Below is a small trained network, with its code and all its weights. Each question gives an input and a class and asks what happens when units are switched off, that is, made to give their printed mean instead of their output.

import numpy as np


def w(rows, s, z=0):
    codes = np.array(rows[::2]) - 128.0
    scale = np.full(codes.shape[1], s)
    scale[-1] = z or s
    return codes * scale


def norm(h):
    return h / np.sqrt((h * h).mean(-1, keepdims=True) + 1e-5)


def f(y):
    return y / 2 * (1 + np.tanh(0.7978845608 * (y + 0.044715 * y**3)))


def log_softmax(a):
    a = a - a.max(-1, keepdims=True)
    return a - np.log(np.exp(a).sum(-1, keepdims=True))


def net(x, mask):
    res = np.array(x, float).reshape(1, 7) / 4 @ E
    u = 0
    for l in range(4):
        y = f(norm(res) @ A[l][:, :-1].T + A[l][:, -1])
        res = res + np.where(mask[u : u + 10], y, B[l][:, -1]) @ B[l][:, :-1]
        u += 10
    return log_softmax(norm(res)[-1] @ U[:, :-1].T + U[:, -1])


A, B = {}, {}
E = w([
[183,136,207,140,107,173,51],'x0',
[122,106,106,162,128,108,74],'x1',
[90,124,99,140,79,83,59],'x2',
[29,90,212,173,111,63,199],'x3',
[102,249,31,188,162,144,109],'x4',
[147,138,67,197,105,89,139],'x5',
[165,100,133,163,43,135,146],'x6',
],0.0016)
A[0] = w([
[154,148,93,234,65,118,61,87],'0.n0',
[88,133,210,173,106,153,163,92],'0.n1',
[193,163,61,156,82,119,31,12],'0.n2',
[77,167,95,68,68,81,157,65],'0.n3',
[97,138,124,189,191,98,139,23],'0.n4',
[107,120,86,191,106,67,112,40],'0.n5',
[102,69,158,49,197,125,62,118],'0.n6',
[211,48,159,98,99,142,130,5],'0.n7',
[184,2,202,108,39,133,94,136],'0.n8',
[190,196,118,89,105,224,109,79],'0.n9',
],0.0041,0.0019)
B[0] = w([
[135,128,85,194,100,102,8,201],'0.n0',
[77,159,168,203,203,35,104,155],'0.n1',
[30,181,181,225,162,78,103,190],'0.n2',
[156,25,89,187,66,106,106,126],'0.n3',
[158,160,192,121,70,129,177,123],'0.n4',
[182,118,90,108,67,189,134,138],'0.n5',
[191,156,121,212,149,175,25,178],'0.n6',
[198,53,94,105,79,111,239,146],'0.n7',
[90,77,87,4,124,146,220,254],'0.n8',
[105,239,115,42,111,82,145,206],'0.n9',
],0.0027,0.0019)
A[1] = w([
[196,90,96,137,140,123,181,46],'1.n0',
[59,120,56,120,52,84,122,27],'1.n1',
[91,188,126,63,168,207,83,54],'1.n2',
[95,98,8,163,76,37,192,45],'1.n3',
[138,129,32,138,170,82,158,68],'1.n4',
[61,128,213,206,118,58,197,70],'1.n5',
[254,72,177,123,9,190,108,4],'1.n6',
[34,119,204,87,88,117,159,71],'1.n7',
[90,162,205,212,151,74,178,24],'1.n8',
[62,83,183,37,164,141,119,77],'1.n9',
],0.0031,0.0013)
B[1] = w([
[180,110,137,179,109,178,163,96],'1.n0',
[69,76,94,94,96,98,76,162],'1.n1',
[158,64,61,101,158,102,105,201],'1.n2',
[139,4,117,99,72,206,104,255],'1.n3',
[167,23,191,127,149,173,179,170],'1.n4',
[98,206,151,87,239,134,108,233],'1.n5',
[153,172,38,99,70,81,214,89],'1.n6',
[88,162,131,157,192,147,98,152],'1.n7',
[123,220,192,124,213,120,148,172],'1.n8',
[120,140,123,219,136,174,116,186],'1.n9',
],0.0028,0.00086)
A[2] = w([
[139,179,90,253,82,146,50,86],'2.n0',
[95,94,226,94,166,172,162,146],'2.n1',
[171,205,221,143,169,143,120,3],'2.n2',
[68,51,50,145,27,62,98,69],'2.n3',
[63,165,129,203,165,160,49,146],'2.n4',
[141,82,95,83,68,158,190,68],'2.n5',
[73,91,179,113,124,123,176,104],'2.n6',
[71,172,150,171,151,114,29,85],'2.n7',
[145,177,95,253,71,166,72,103],'2.n8',
[149,216,209,175,179,144,88,32],'2.n9',
],0.0036,0.002)
B[2] = w([
[210,31,205,167,205,88,94,203],'2.n0',
[89,73,109,253,82,152,127,201],'2.n1',
[72,136,109,130,10,55,125,135],'2.n2',
[88,149,94,93,67,3,36,212],'2.n3',
[220,79,99,164,94,114,164,248],'2.n4',
[147,130,140,190,108,71,124,157],'2.n5',
[83,75,121,164,128,160,76,144],'2.n6',
[205,91,104,152,131,133,166,210],'2.n7',
[211,50,198,163,201,72,79,185],'2.n8',
[127,134,99,175,45,72,181,175],'2.n9',
],0.0027,0.0018)
A[3] = w([
[126,228,201,165,180,119,116,34],'3.n0',
[144,76,135,26,105,175,132,133],'3.n1',
[52,71,209,186,123,176,136,61],'3.n2',
[94,134,67,141,129,179,210,152],'3.n3',
[182,210,108,42,153,173,111,4],'3.n4',
[216,168,83,58,95,123,46,90],'3.n5',
[188,138,117,183,177,116,31,101],'3.n6',
[214,138,118,189,144,95,41,82],'3.n7',
[82,215,155,158,211,150,41,110],'3.n8',
[154,253,105,74,160,200,136,148],'3.n9',
],0.0043,0.002)
B[3] = w([
[141,179,153,108,18,42,160,161],'3.n0',
[184,187,71,168,133,94,157,187],'3.n1',
[33,127,119,140,245,196,110,184],'3.n2',
[178,39,191,177,123,164,98,203],'3.n3',
[76,184,87,82,191,177,43,167],'3.n4',
[68,145,148,167,217,127,138,239],'3.n5',
[214,51,135,184,193,74,86,247],'3.n6',
[172,38,147,187,200,99,70,253],'3.n7',
[235,108,131,149,60,73,202,193],'3.n8',
[122,137,156,121,137,154,4,241],'3.n9',
],0.0036,0.0019)
U = w([
[253,13,20,7,5,197,252,121],'0',
[252,25,143,252,236,5,3,212],'1',
[192,251,49,1,246,251,11,151],'2',
[5,15,223,196,239,253,230,156],'3',
[59,253,251,240,138,9,245,87],'4',
[2,20,18,67,11,33,23,131],'5',
[160,243,231,97,13,132,63,3],'6',
],0.0063,0.0058)

Each question gives the input, the list of numbers given to net, and the class t.
The units are the neurons (one row each of A and B). Each row of codes is followed by its name. A weight is (code - 128) times the scale printed after its matrix; where a second scale follows, it is the last column's (A, B and U).
mask holds one flag per neuron, layer by layer. A switched-off neuron (its flag False) gives its mean, the last column of its row in B, instead of its output. The means were averaged over made-up inputs and are rounded, as every weight is.
A unit's drop is (log p(t) with every unit on - log p(t) with that unit switched off) / (log p(t) with every unit on - log p(t) with every unit switched off).
The circuit of an input: a set's keep is (log p(t) with only the set's units on - log p(t) with every unit switched off) / (log p(t) with every unit on - log p(t) with every unit switched off). Starting from the 12 units with the biggest drops (on a tie, the unit counted first), units are removed one at a time, each time the one whose removal leaves the highest keep (on an exact tie, the one counted first), for as long as the keep stays at least 0.8.
circuit, biggest first: the units of the circuit, biggest drop first
unit that matters most: the unit with the biggest drop
top k neurons: the k neurons with the biggest drops, biggest first
top k neurons in layer l: the k neurons of layer l with the biggest drops, biggest first
drop when u is switched off: that unit's drop, to one decimal
input [1,5,-5,2,-7,5,-1], class 0: circuit, biggest first -> [0.n8]
input [1,-6,-7,-8,-3,-7,7], class 2: top 3 neurons -> [0.n9; 3.n4; 3.n9]
input [-3,3,0,1,-2,2,5], class 5: circuit, biggest first -> [2.n3; 1.n1]
input [-6,2,7,-6,8,-7,-7], class 1: circuit, biggest first -> [0.n8; 3.n8]
input [-8,-5,5,-5,0,-8,7], class 5: circuit, biggest first -> [2.n3; 1.n1]
input [7,-6,6,7,0,-7,6], class 3: circuit, biggest first -> [0.n8; 3.n2]
input [6,6,7,4,-8,-3,0], class 3: circuit, biggest first -> [3.n2; 0.n8]
input [-1,-8,5,3,-4,-3,-6], class 3: top 3 neurons -> [0.n0; 3.n2; 0.n2]
input [-8,1,-2,-1,2,6,2], class 0: top 3 neurons -> [1.n3; 1.n4; 0.n6]
input [0,1,1,0,-1,4,1], class 5: top 2 neurons in layer 0 -> [0.n6; 0.n8]
input [2,1,8,5,-8,-5,6], class 5: top 2 neurons -> [2.n3; 0.n2]
input [-2,-3,-5,5,4,4,-3], class 4: top 3 neurons in layer 0 -> [0.n8; 0.n4; 0.n7]
input [-4,2,-6,-2,-2,7,-7], class 3: top 2 neurons -> [1.n4; 0.n9]
input [1,1,6,-1,-1,-1,4], class 5: unit that matters most -> 0.n8
input [-6,0,-2,-7,-6,-5,0], class 2: top 2 neurons in layer 2 -> [2.n4; 2.n9]
input [2,3,5,-1,-4,-6,8], class 0: top 2 neurons -> [0.n8; 0.n7]
input [-6,1,4,7,-7,4,6], class 5: top 2 neurons -> [2.n3; 0.n2]
input [1,-6,0,-3,3,2,0], class 2: top 3 neurons in layer 0 -> [0.n9; 0.n6; 0.n1]
input [3,-5,5,6,7,-4,-7], class 4: top 2 neurons in layer 0 -> [0.n0; 0.n4]
input [7,-4,0,3,2,2,-2], class 4: top neuron in layer 1 -> [1.n8]
input [-5,-8,8,-7,-6,-6,1], class 0: top 4 neurons -> [0.n7; 0.n8; 1.n5; 0.n3]
input [5,-5,-1,3,-7,8,4], class 0: top 2 neurons -> [0.n7; 0.n2]
input [2,0,2,5,-6,7,1], class 5: top 3 neurons in layer 0 -> [0.n8; 0.n2; 0.n5]
input [-3,-2,0,5,8,3,-6], class 3: top 2 neurons in layer 1 -> [1.n3; 1.n4]
input [-7,3,8,-7,-7,-2,4], class 0: top 2 neurons -> [0.n8; 0.n7]
input [-6,-3,4,0,-6,4,3], class 0: drop when 0.n2 is switched off -> 0.2
